Each row is followed by its class.
1.010 0.736 -0.858 1.360 -1.044 -0.762 0.549 0.250 0.725 -1.630 -0.062 0.518 2.556 -0.510 -0.305 4.789 => H
-0.814 0.503 -0.761 4.999 0.007 -0.335 -0.926 0.146 -1.025 -1.059 1.055 -0.244 1.539 -0.756 0.062 -0.788 => M
-0.058 1.015 -0.332 5.073 -0.750 0.051 -0.475 -0.120 -0.013 -1.452 -0.362 -0.442 1.101 -1.059 0.365 2.626 => M
1.440 0.877 -0.179 4.057 -0.993 -0.846 -0.061 -0.659 0.773 -0.594 -0.770 0.158 1.430 -0.629 0.223 3.322 => K
0.723 0.361 -0.576 3.573 0.101 -0.520 0.073 -0.471 -0.031 -0.744 0.559 0.323 0.750 -0.653 0.080 0.489 => M
0.753 0.638 -0.443 0.340 -0.324 -0.258 -0.201 -0.580 0.118 -0.961 0.474 -0.150 1.697 -1.663 0.342 0.753 => M
0.101 0.728 -0.656 1.564 -0.150 -0.447 -0.070 0.584 -0.340 -1.355 -0.313 0.868 1.886 -0.222 -0.146 0.491 => H
1.762 0.912 -0.584 2.877 -1.004 -1.419 0.122 -0.997 0.599 -1.177 -0.942 0.434 1.692 -0.652 0.056 5.190 => K
0.685 0.141 -0.521 5.679 -0.582 -0.910 -0.156 -0.623 0.016 -0.039 0.343 0.657 0.943 -0.038 0.128 2.369 => K
-0.406 0.811 -0.671 3.520 -0.337 0.378 -0.655 0.411 -0.046 0.206 0.278 -0.346 0.821 -0.457 0.536 1.156 => K
0.278 1.152 -0.137 5.695 -0.489 -0.193 -0.156 -0.192 0.195 -1.587 0.554 0.320 1.465 -0.773 0.709 0.884 => M
0.916 0.132 -0.564 -1.089 -0.179 -0.256 0.353 0.122 0.031 -0.547 -0.712 0.307 1.026 0.450 -0.350 0.522 => H
-0.184 1.321 -0.409 4.108 -0.698 -0.833 0.291 -0.113 0.104 -1.610 0.605 0.000 1.449 -1.436 0.461 2.838 => M
0.183 0.827 -0.050 2.280 -0.433 -0.722 -0.009 -1.062 -0.117 -0.508 -1.958 -0.418 -0.380 -1.030 1.280 2.282 => M
1.376 0.525 -0.408 3.086 -0.495 -1.174 0.268 -1.654 0.131 -1.760 -0.012 0.056 0.703 -1.321 1.217 2.720 => M
1.321 0.715 -1.297 6.587 -0.259 -0.673 -0.921 0.056 -1.637 -1.121 1.125 0.130 1.612 -1.124 0.356 1.081 => M
0.544 0.721 -0.366 2.220 -0.501 -1.101 -0.125 -0.660 0.438 -1.149 -0.621 -0.082 -0.004 -0.884 1.195 4.188 => M
0.558 0.900 -0.189 4.290 -0.370 -1.304 0.088 -0.507 0.289 -1.349 -0.143 0.800 0.211 -0.457 0.718 2.590 => M
-0.236 0.080 -0.711 -0.059 -0.153 -0.140 -0.530 0.403 -1.238 0.839 -0.229 0.097 0.984 0.533 0.054 -0.611 => K
-0.148 0.492 -0.129 3.675 0.107 -1.046 -0.272 -0.259 -0.080 -0.963 0.430 -0.291 0.480 -0.728 0.487 -0.236 => M
1.139 0.717 -0.668 5.502 -0.217 -0.161 -0.005 -0.879 0.766 -1.471 0.720 0.040 1.244 -1.091 0.600 0.509 => M
0.600 0.285 -0.157 2.566 -0.084 -0.818 0.775 0.096 -0.126 -0.585 0.691 0.915 1.071 -0.513 0.193 1.225 => M
-0.930 0.775 -0.461 6.587 0.143 -0.397 -0.293 -0.956 0.535 -1.821 1.507 0.054 0.688 -0.356 0.296 0.930 => M
0.887 0.549 -0.552 3.175 0.184 -0.306 -0.616 0.670 -0.550 -0.966 1.020 0.110 2.229 -0.504 -0.248 1.192 => H
0.060 0.989 -0.379 6.580 -0.400 -0.282 -0.397 0.268 -0.117 -1.364 0.595 0.126 1.312 -0.648 0.970 2.994 => M
0.238 0.861 -0.489 6.587 -0.189 -0.716 -0.246 -0.496 -0.311 -1.613 0.745 0.330 0.631 -0.792 0.691 1.650 => M
-0.103 0.751 -0.113 4.992 0.347 0.004 -0.808 1.572 0.169 -0.848 0.847 -0.408 0.824 -1.184 -0.170 2.187 => J
0.181 0.772 -0.133 6.587 -0.190 -0.614 -0.689 0.250 -0.198 -0.657 0.715 0.078 1.711 -0.664 0.724 2.517 => M
-0.094 0.411 -0.852 1.392 -0.150 -0.331 -0.394 0.736 -0.029 -0.808 0.221 0.107 1.906 -0.380 -0.150 1.548 => K
0.541 0.349 -0.292 1.222 -0.537 0.188 0.467 -0.414 0.709 -0.981 -0.103 0.014 0.808 0.033 -0.203 1.977 => H
0.023 0.219 -0.623 2.532 -0.714 -0.852 -0.096 -1.961 -0.114 -1.370 0.091 0.035 -0.213 -1.321 1.062 0.625 => M
0.134 0.264 -0.242 3.738 0.161 -0.013 -0.458 -0.896 -0.064 -0.400 0.980 -0.386 -0.184 -0.386 0.588 -1.995 => M
0.289 0.786 -0.522 3.724 -0.308 -0.307 -0.106 0.120 0.578 -0.914 -0.738 -0.501 0.592 -0.295 0.702 3.297 => M
0.775 0.833 -0.307 2.018 -0.935 -0.167 0.077 0.197 0.685 -0.636 0.610 0.440 2.168 -0.418 -0.054 1.841 => K
0.867 0.637 -0.921 2.626 -0.051 0.107 -0.340 0.157 -0.093 -1.187 0.160 0.567 2.564 -0.603 -0.507 0.179 => H
0.394 0.208 -0.448 4.960 -0.108 0.355 -0.342 -0.629 -0.127 -0.955 0.429 -0.193 -0.111 -0.361 0.263 0.651 => M
1.391 0.313 0.028 -1.454 -0.750 -0.826 0.939 -0.671 1.020 -0.806 -0.695 0.237 0.794 -0.243 0.251 4.700 => H
1.478 0.689 0.381 0.185 -0.433 -0.453 -0.140 -0.708 0.163 -0.851 -0.552 -0.268 0.603 -1.090 1.216 1.976 => M
0.090 0.763 -0.330 1.396 -0.861 -0.267 -0.023 0.590 0.123 -0.574 -0.370 0.241 1.204 0.308 -0.425 1.768 => H
1.281 0.452 0.117 6.413 -0.030 -0.149 -0.257 -0.018 0.587 -0.538 0.567 0.021 0.807 -0.546 0.787 0.345 => M
-0.468 0.637 -0.645 6.587 -0.036 0.199 -0.713 -0.574 0.118 -1.291 1.537 0.113 2.346 -0.495 -0.111 -1.292 => M
1.421 1.329 -0.287 0.136 -0.964 -0.524 0.278 -0.456 0.624 -0.792 -1.108 0.331 1.940 -0.163 0.282 3.004 => H
-0.474 0.021 -0.340 3.239 0.261 0.240 -0.320 0.590 -0.007 -0.629 0.071 -0.121 0.126 -1.482 0.390 -0.764 => M
0.254 0.692 -0.722 5.507 0.007 -0.618 -0.509 0.109 -0.481 0.569 0.274 0.171 0.673 -0.956 0.648 0.910 => M
-0.299 0.261 -0.695 0.211 0.132 -0.184 -0.639 1.378 -0.807 -0.222 0.223 0.174 2.031 0.363 -0.516 -0.447 => H
0.188 1.499 -0.414 4.739 -0.312 -0.198 0.033 0.742 0.095 -1.813 0.284 -0.399 1.311 -1.387 0.678 3.116 => M
-0.556 0.694 -0.467 6.587 -0.513 -0.246 -0.781 0.700 -0.343 -0.282 0.659 0.481 1.276 -0.644 0.273 3.612 => M
-0.438 0.693 -0.077 2.111 -0.629 -0.069 -0.379 0.013 0.536 -0.376 -0.291 -0.073 1.189 0.062 0.297 1.403 => K
0.698 0.720 -0.766 3.172 -0.172 -0.256 -0.099 -0.233 0.125 -0.619 -0.434 -0.309 0.285 -0.699 0.946 1.106 => M
1.417 1.199 -0.557 4.879 -0.599 -0.757 -0.751 0.296 0.666 -0.538 0.113 0.070 1.973 -0.649 0.246 4.113 => K
1.169 0.779 -0.801 4.817 -0.212 -0.131 -0.830 1.439 0.136 0.424 0.360 -0.443 2.368 -0.871 -0.017 4.276 => K
0.432 1.294 -0.407 6.587 -1.196 -0.592 -0.218 -0.530 0.303 -1.601 0.444 -0.272 1.115 -0.732 0.922 2.351 => M
0.518 0.219 -0.555 6.587 -0.518 -0.543 -0.832 1.112 0.185 -0.009 1.368 0.394 1.206 -0.475 -0.159 5.638 => J

Each row is followed by its class.
0.812 0.088 -0.225 -0.423 2.855 0.494 0.190 -0.052 -0.470 -0.592 0.125 -0.543 -0.100 0.160 0.359 0.051 => <30>
0.406 0.360 -0.464 -0.113 -0.688 -0.166 0.767 0.855 -0.361 -0.601 0.644 -0.284 -0.263 -1.390 -0.271 0.000 => <35>
0.304 0.023 0.182 -0.119 -0.005 -0.114 0.373 0.023 -0.168 0.078 0.224 -0.093 0.016 0.055 0.142 0.093 => <30>
0.254 -0.065 -0.104 0.216 -0.032 0.109 0.145 -0.057 -0.602 -0.246 -0.813 -0.022 -0.187 -0.210 -0.017 0.045 => <28>
0.520 0.048 -0.363 0.157 1.308 0.846 -0.010 0.050 -0.742 0.018 -0.255 -0.424 0.156 0.184 0.394 0.332 => <30>
0.319 0.086 -0.227 -0.004 -0.771 -0.041 0.440 0.574 -0.239 -0.463 -0.070 0.203 -0.020 -0.681 -0.096 -0.032 => <35>
0.130 0.331 0.003 0.430 -0.967 -0.167 0.351 0.082 -0.218 -0.367 0.538 -0.373 -0.156 -1.057 -0.515 -0.058 => <35>
0.154 0.305 -0.611 0.045 -0.023 0.233 0.146 0.231 -0.134 -0.657 0.856 -0.617 -0.218 -1.094 0.049 0.618 => <35>
0.194 0.067 -0.071 0.178 0.858 0.211 0.085 0.174 -0.451 -0.220 -0.594 -0.172 -0.189 -0.131 -0.199 0.049 => <35>
0.038 0.058 -0.303 0.637 -0.538 -0.247 0.527 0.069 -0.705 0.133 -0.100 -0.053 -0.227 -0.585 -0.520 0.165 => <28>
0.104 0.102 0.975 0.299 -2.240 0.029 0.292 0.068 -0.717 0.342 -0.713 0.196 -0.184 0.288 0.322 0.394 => <37>
0.212 0.169 0.624 0.354 -2.855 -0.284 1.166 0.609 -0.460 -0.117 -0.272 0.208 -0.134 -0.672 0.105 0.220 => <37>
0.276 0.267 -0.599 0.063 -0.733 0.072 0.216 0.183 0.039 -0.425 1.015 -0.630 -0.112 -1.327 -0.013 -0.005 => <35>
0.106 0.079 0.191 0.174 -2.043 0.126 0.245 0.126 -0.304 -0.406 0.110 -0.159 -0.111 -0.654 0.140 -0.147 => <37>
0.717 0.603 -0.762 -0.176 1.738 0.055 0.867 0.746 -0.596 -0.671 0.250 -0.265 -0.018 -0.602 -0.023 0.011 => <35>
0.422 0.192 -0.494 0.335 0.925 0.469 0.127 0.031 -0.533 -0.359 0.088 -0.808 -0.139 -0.676 -0.028 -0.147 => <30>
0.405 0.354 -0.767 0.250 -0.799 -0.131 0.626 0.624 -0.552 -0.705 0.378 -0.136 -0.131 -1.204 -0.150 0.017 => <35>
-0.187 0.024 -0.066 0.289 -0.263 -0.226 0.208 -0.065 -0.073 0.043 0.220 -0.776 -0.049 -0.139 -0.085 0.049 => <35>
0.549 0.070 0.451 -0.047 -0.967 -0.451 1.061 0.546 -0.598 0.264 0.457 0.175 0.073 0.071 -0.162 0.368 => <28>
0.856 0.202 -0.574 -0.147 2.564 0.404 0.535 0.316 -0.501 -0.761 0.532 -0.878 -0.236 -0.447 -0.076 -0.019 => <30>
0.186 0.014 -0.026 0.354 0.003 0.433 -0.168 0.054 -0.616 -0.307 -0.569 -0.145 -0.341 -0.114 0.101 -0.057 => <30>
0.610 0.299 -0.469 0.030 1.175 0.095 0.833 0.723 -0.671 -0.445 -0.012 -0.193 0.031 -0.381 -0.255 0.080 => <35>
0.461 0.130 0.085 0.543 -0.453 -0.084 0.598 0.128 -0.839 0.568 -0.087 -0.606 -0.056 -0.722 -0.164 0.306 => <28>
0.760 0.067 -0.572 0.184 2.855 0.708 0.304 0.253 -1.091 -0.270 -0.302 -0.688 -0.155 -0.042 -0.342 0.176 => <30>
0.140 0.060 -0.426 -0.331 -0.182 0.331 -0.100 0.188 -0.170 -0.083 0.361 -0.360 0.155 -0.424 0.214 0.124 => <30>
0.705 0.068 -0.275 -0.507 1.959 0.174 0.625 0.169 -0.266 -0.298 0.218 -0.506 -0.127 -0.048 0.084 0.275 => <30>
0.860 0.315 -0.374 0.612 2.835 0.039 0.811 0.617 -1.278 -0.931 -0.619 -0.278 -0.466 -0.423 -0.201 -0.087 => <35>
0.146 0.042 -0.026 0.066 -1.354 0.528 0.010 0.058 -0.338 0.602 0.012 -0.268 0.182 -0.273 0.331 0.284 => <30>
0.389 0.364 -0.617 0.070 -0.644 -0.073 0.495 0.773 -0.027 -0.538 0.731 -0.168 -0.190 -1.261 -0.166 0.133 => <35>
0.679 0.125 0.288 0.433 1.577 0.456 0.335 -0.039 -0.960 -0.606 -0.493 -0.599 -0.445 -0.393 0.041 0.010 => <30>
-0.168 0.000 0.316 -0.096 -0.646 -0.117 0.184 -0.023 0.253 0.567 0.228 -0.088 0.104 0.032 0.143 0.064 => <30>
0.320 0.441 -0.642 -0.406 0.347 0.339 0.605 0.574 -0.230 -0.272 0.392 -0.151 0.202 -0.388 -0.031 -0.060 => <35>
0.489 0.291 -0.174 0.177 1.207 -0.194 0.697 0.531 -0.727 -0.502 -0.219 0.134 -0.202 -0.145 -0.217 -0.003 => <35>
0.566 0.350 -0.675 -0.243 0.733 0.157 0.641 0.521 -0.350 -0.071 0.371 -0.087 0.014 -0.581 -0.106 0.220 => <35>
0.436 0.251 -0.665 -0.342 0.264 0.021 0.326 0.584 -0.255 -0.167 0.658 -0.167 -0.333 -0.370 -0.152 0.121 => <35>
-0.035 0.092 1.030 0.572 -2.855 -0.393 0.519 0.642 -0.593 0.244 -0.606 0.629 -0.165 -0.555 0.160 0.210 => <37>
0.080 0.001 0.224 -0.121 -1.040 -0.254 0.395 0.259 -0.220 0.087 0.319 -0.116 0.028 -0.016 0.153 -0.082 => <30>
0.592 -0.001 0.728 0.333 -1.553 0.065 0.774 0.936 -1.297 -0.285 -1.191 0.349 -0.176 0.204 0.379 0.264 => <37>
0.286 0.066 0.067 0.066 1.177 -0.076 0.543 0.151 -0.475 -0.194 0.226 -0.295 -0.241 -0.161 -0.251 0.196 => <30>
0.959 0.502 0.023 0.559 -0.555 -0.884 1.538 0.644 -0.892 -0.486 0.978 -0.433 -0.504 -1.242 -0.586 0.361 => <28>
0.154 0.198 -0.289 1.038 -1.453 -0.569 0.593 0.193 -0.709 -0.161 0.420 -0.645 -0.525 -1.522 -0.686 0.159 => <28>
0.185 0.060 0.743 0.449 -2.855 -0.370 0.523 0.560 -0.534 -0.023 -0.423 0.420 -0.284 -0.518 0.019 0.121 => <28>
0.555 0.301 -0.363 -0.198 -0.622 0.382 0.025 0.082 -0.096 -0.439 0.489 -0.359 -0.003 -0.906 0.219 -0.212 => <35>
0.099 0.099 0.050 -0.080 0.532 0.091 -0.066 0.249 -0.139 -0.376 -0.259 -0.001 -0.068 -0.024 0.158 -0.090 => <37>
0.689 0.333 -0.533 -0.302 1.625 0.309 0.635 0.922 -0.599 -0.790 0.148 -0.040 0.040 -0.465 0.128 0.032 => <35>
0.222 0.097 0.240 0.354 -2.613 0.102 0.167 0.190 -0.197 -0.137 0.351 -0.033 -0.383 -0.944 0.246 0.094 => <37>
-0.209 -0.093 0.991 0.512 -2.855 -0.105 0.020 0.267 -0.260 0.313 -0.190 0.182 -0.206 -0.610 0.068 0.300 => <37>
0.461 0.209 0.234 0.771 -1.945 -0.452 0.999 0.238 -0.737 -0.155 0.714 -0.632 -0.564 -1.399 -0.406 0.444 => <28>
-0.395 0.092 0.220 0.150 -2.855 -0.285 -0.276 -0.054 0.511 0.303 0.438 -0.043 0.039 -0.896 -0.140 0.036 => <37>
0.398 0.103 0.056 0.137 0.699 -0.128 0.497 0.171 -0.142 -0.062 0.218 -0.245 -0.243 -0.019 0.019 0.015 => <30>
0.672 0.413 -0.171 0.323 -0.018 -0.281 0.789 0.856 -0.652 -0.703 -0.496 0.036 -0.323 -0.887 -0.273 0.199 => <35>
0.447 0.108 -0.034 0.067 0.448 -0.231 0.787 0.732 -0.587 -0.409 -0.144 0.145 0.229 0.025 -0.028 0.067 => <35>
0.885 0.061 -0.465 -0.062 2.704 0.935 -0.320 0.067 -0.933 -0.487 -0.372 -0.691 -0.142 -0.051 0.288 0.045 => <30>
0.142 0.169 -0.108 0.370 -0.442 -0.072 0.205 0.168 -0.155 -0.429 0.372 -0.203 -0.272 -0.811 -0.320 -0.075 => <35>
0.006 0.250 -0.445 0.159 -1.502 -0.077 0.284 0.210 0.105 -0.240 0.954 -0.412 -0.322 -1.089 -0.217 0.107 => <35>
0.306 -0.050 0.752 0.201 -2.855 0.314 0.193 0.364 -0.498 -0.122 -0.400 -0.018 -0.393 -0.801 0.731 0.192 => <37>
0.314 0.077 -0.178 0.423 0.609 -0.054 0.510 0.280 -0.722 -0.249 -0.252 -0.112 -0.184 -0.252 -0.242 0.076 => <35>

Each row is followed by its class. Each block has new classes.
0.016 0.189 -0.296 -0.248 0.414 0.145 0.586 0.441 1.217 -0.211 -0.423 0.207 0.563 -0.285 0.056 0.345 => (98)
0.691 -0.152 -0.255 -0.233 0.506 -0.300 0.714 0.270 -0.670 -0.344 -0.145 0.196 1.188 0.478 0.092 0.159 => (98)
0.365 0.005 -0.339 0.181 0.231 -0.079 -0.144 0.252 0.599 0.128 -0.176 -0.365 0.242 -0.219 0.117 0.021 => (89)
-0.481 0.276 0.176 0.022 -0.524 -0.074 -0.369 -0.223 0.663 0.186 0.069 0.049 -0.815 -0.460 -0.008 -0.061 => (92)
-0.231 0.098 0.416 0.050 -0.430 -0.065 -0.818 -0.356 0.727 0.651 -0.079 0.084 -1.393 -0.415 -0.208 -0.245 => (96)
0.079 0.277 0.109 -0.519 -0.349 -0.204 -1.555 0.000 0.552 0.689 -0.832 0.126 -1.241 -0.437 0.142 0.108 => (96)
0.935 0.074 0.083 -0.255 -0.546 -0.343 -0.353 -0.047 -1.472 0.251 -0.188 0.002 0.116 0.592 0.189 0.284 => (96)
0.505 0.326 -0.185 -0.220 -0.663 -0.173 -0.300 0.047 0.651 0.001 -0.379 -0.283 0.279 -0.557 0.237 0.574 => (96)
0.557 0.084 -0.200 0.144 -0.544 -0.512 0.067 -0.287 -1.023 0.372 0.627 -0.171 0.066 0.476 -0.151 0.101 => (98)
0.397 0.082 0.009 0.000 -0.165 -0.124 -0.130 -0.099 -0.499 0.177 -0.099 -0.047 -0.074 0.309 0.117 0.097 => (96)
0.740 -0.161 0.149 -0.204 -0.095 -0.183 0.434 0.148 -2.191 -0.131 0.012 0.104 0.421 0.885 -0.011 -0.121 => (98)
0.415 0.224 -0.362 -0.067 -0.057 -0.164 -0.577 0.074 0.336 0.263 -0.353 -0.053 -0.073 -0.163 0.142 0.241 => (96)
0.483 0.208 -0.733 0.484 0.664 -0.013 0.690 0.085 0.739 -0.218 0.251 -0.331 1.263 -0.070 -0.086 0.134 => (98)
-0.167 0.197 -0.176 -0.358 0.276 0.266 0.346 0.476 1.447 0.178 -0.484 0.578 -0.013 -0.375 -0.069 0.193 => (98)
0.457 0.083 -0.011 -0.291 -0.088 -0.075 -0.128 -0.091 0.216 0.255 -0.270 0.265 0.027 0.089 0.397 0.107 => (96)
0.089 0.239 -0.037 -0.341 -0.622 -0.057 -0.498 -0.119 -0.206 0.180 -0.666 0.092 -0.468 -0.157 0.058 0.320 => (96)
-0.522 0.186 0.096 0.064 -0.728 -0.231 -1.036 -0.268 0.696 0.334 0.080 -0.233 -1.077 -0.734 -0.042 0.015 => (96)
0.304 -0.005 -0.250 -0.236 0.090 -0.245 -1.175 -0.110 -0.080 0.397 -0.514 -0.254 -0.316 -0.074 0.230 -0.059 => (96)
0.411 0.350 -0.895 0.019 0.259 -0.083 0.420 0.253 2.312 0.052 -0.499 -0.016 0.790 -0.644 0.196 0.766 => (89)
0.202 0.403 -0.067 0.150 -0.286 -0.214 -0.274 -0.289 0.064 0.332 0.137 -0.088 -0.452 -0.068 -0.068 0.037 => (92)
0.276 0.239 -0.249 0.048 -0.211 -0.268 -0.332 -0.084 0.440 0.266 -0.012 -0.251 0.041 -0.326 0.085 0.196 => (96)
0.028 0.417 -0.234 -0.052 -0.054 0.008 0.098 0.163 1.876 0.088 -0.284 0.071 0.043 -0.742 0.018 0.634 => (96)
-0.105 0.128 -0.313 0.185 0.073 0.128 0.173 0.204 1.645 -0.409 0.045 -0.366 0.487 -0.759 0.123 0.223 => (89)
-0.008 0.264 -0.089 -0.184 -0.115 0.121 0.073 0.269 0.387 -0.160 -0.162 0.064 0.221 -0.169 0.086 0.386 => (98)
-0.124 0.594 0.098 -0.331 -0.522 0.006 -0.271 0.043 0.490 0.471 -0.170 0.578 -0.769 -0.218 -0.180 0.422 => (96)
0.054 0.064 -0.311 -0.095 0.205 0.091 -0.214 0.147 0.943 -0.091 -0.354 -0.054 0.286 -0.339 -0.095 0.265 => (89)
0.247 0.244 -0.349 0.026 -0.299 -0.528 -0.427 0.002 0.422 0.102 -0.149 -0.261 0.062 -0.314 0.095 0.273 => (98)
0.248 -0.313 0.463 -0.300 0.168 0.009 -0.341 0.114 -1.601 0.303 -0.128 0.402 -0.364 0.686 -0.023 -0.481 => (99)
